Below are the code and all the weights of a small trained network. Each question names an input and a class and asks about switching units off, where a switched-off unit gives its printed mean instead of its output.

import numpy as np


def w(rows, s, z=0):
    codes = np.array(rows[::2]) - 128.0
    scale = np.full(codes.shape[1], s)
    scale[-1] = z or s
    return codes * scale


def f(y):
    return np.maximum(y, 0)


def log_softmax(a):
    a = a - a.max(-1, keepdims=True)
    return a - np.log(np.exp(a).sum(-1, keepdims=True))


def net(x, mask):
    res = np.array(x, float).reshape(1, 7) / 4 @ E
    y = f(res @ A[0][:, :-1].T + A[0][:, -1])
    res = res + np.where(mask, y, B[0][:, -1]) @ B[0][:, :-1]
    return log_softmax(res[-1] @ U[:, :-1].T + U[:, -1])


A, B = {}, {}
E = w([
[126,131,129,128,127],'x0',
[121,66,147,195,91],'x1',
[67,91,7,138,163],'x2',
[129,126,127,127,130],'x3',
[128,126,128,127,127],'x4',
[215,102,116,140,182],'x5',
[73,119,175,140,205],'x6',
],0.012)
A[0] = w([
[175,131,79,98,37,90],'n1',
[73,93,31,136,167,20],'n2',
[128,72,150,246,60,53],'n3',
[137,140,97,137,97,35],'n4',
[133,115,48,112,96,139],'n5',
[114,90,125,216,95,66],'n6',
[209,86,94,190,221,151],'n7',
[24,152,136,115,75,157],'n8',
[121,195,95,60,149,64],'n9',
[66,104,169,137,219,133],'n10',
[132,164,103,67,132,1],'n11',
],0.011,0.0024)
B[0] = w([
[91,180,135,203,178,235],'n1',
[95,183,232,88,66,252],'n2',
[93,142,129,73,188,233],'n3',
[128,140,121,155,142,159],'n4',
[108,154,155,160,107,223],'n5',
[81,119,103,64,194,197],'n6',
[181,120,99,102,67,255],'n7',
[255,114,57,116,83,236],'n8',
[76,73,121,97,180,213],'n9',
[151,180,97,209,137,228],'n10',
[101,96,132,122,176,180],'n11',
],0.011,0.0086)
U = w([
[122,168,254,86,68,103],'0',
[97,107,97,51,207,102],'1',
[118,165,102,246,140,87],'2',
[190,103,50,87,45,87],'3',
[118,116,133,126,112,254],'4',
],0.013,0.0092)

Each question gives the input, the list of numbers given to net, and the class t.
The units are the neurons (one row each of A and B). Each row of codes is followed by its name. A weight is (code - 128) times the scale printed after its matrix; where a second scale follows, it is the last column's (A, B and U).
mask holds one flag per neuron, in row order. A switched-off neuron (its flag False) gives its mean, the last column of its row in B, instead of its output. The means were averaged over made-up inputs and are rounded, as every weight is.
A unit's drop is (log p(t) with every unit on - log p(t) with that unit switched off) / (log p(t) with every unit on - log p(t) with every unit switched off).
The circuit of an input: a set's keep is (log p(t) with only the set's units on - log p(t) with every unit switched off) / (log p(t) with every unit on - log p(t) with every unit switched off). Starting from all 11 units, units are removed one at a time, each time the one whose removal leaves the highest keep (on an exact tie, the one counted first), for as long as the keep stays at least 0.8.
units of the circuit, in order: the units of the circuit, biggest drop first
k most important neurons: the k neurons with the biggest drops, biggest first
input [-1,-8,3,3,-7,-6,-7], class 1: units of the circuit, in order	(n9)
input [3,-5,-3,1,4,-6,5], class 3: units of the circuit, in order	(n8 n2)
input [1,-4,4,-3,-5,-5,6], class 2: 4 most important neurons	(n10 n7 n3 n6)
input [7,-7,-3,-4,-2,-6,5], class 1: 2 most important neurons	(n9 n7)
input [5,4,6,2,6,1,-7], class 2: 2 most important neurons	(n1 n4)
input [-2,-4,-5,-6,5,0,5], class 4: 3 most important neurons	(n2 n1 n5)
input [6,5,0,-6,7,-7,-5], class 3: 2 most important neurons	(n8 n9)
input [3,5,6,8,-6,4,-8], class 2: 3 most important neurons	(n1 n5 n4)
input [1,7,1,-3,-3,6,-1], class 1: 3 most important neurons	(n3 n6 n8)
input [1,7,1,5,-4,4,6], class 1: 2 most important neurons	(n6 n3)
input [0,4,2,-3,3,2,-4], class 1: units of the circuit, in order	(n3 n6)
input [1,6,-4,4,5,6,6], class 1: 2 most important neurons	(n3 n2)
input [-7,3,0,-3,-8,2,-1], class 1: units of the circuit, in order	(n8 n2 n10)
input [-8,-1,4,6,-2,7,-8], class 2: 2 most important neurons	(n1 n8)
input [-8,-7,1,0,0,-7,8], class 2: 4 most important neurons	(n10 n3 n6 n7)
input [5,-2,-1,-1,2,2,-5], class 2: units of the circuit, in order	(n2 n1)
input [-1,-5,-4,8,-7,-3,6], class 4: units of the circuit, in order	(n2 n3)
input [-1,7,-6,1,3,3,-8], class 2: units of the circuit, in order	(n1)
input [5,7,-2,-3,-7,4,5], class 1: units of the circuit, in order	(n3 n6)
input [8,0,-1,-2,-1,-6,4], class 3: units of the circuit, in order	(n8)
input [2,3,-2,-3,3,5,1], class 3: units of the circuit, in order	(n7 n1)
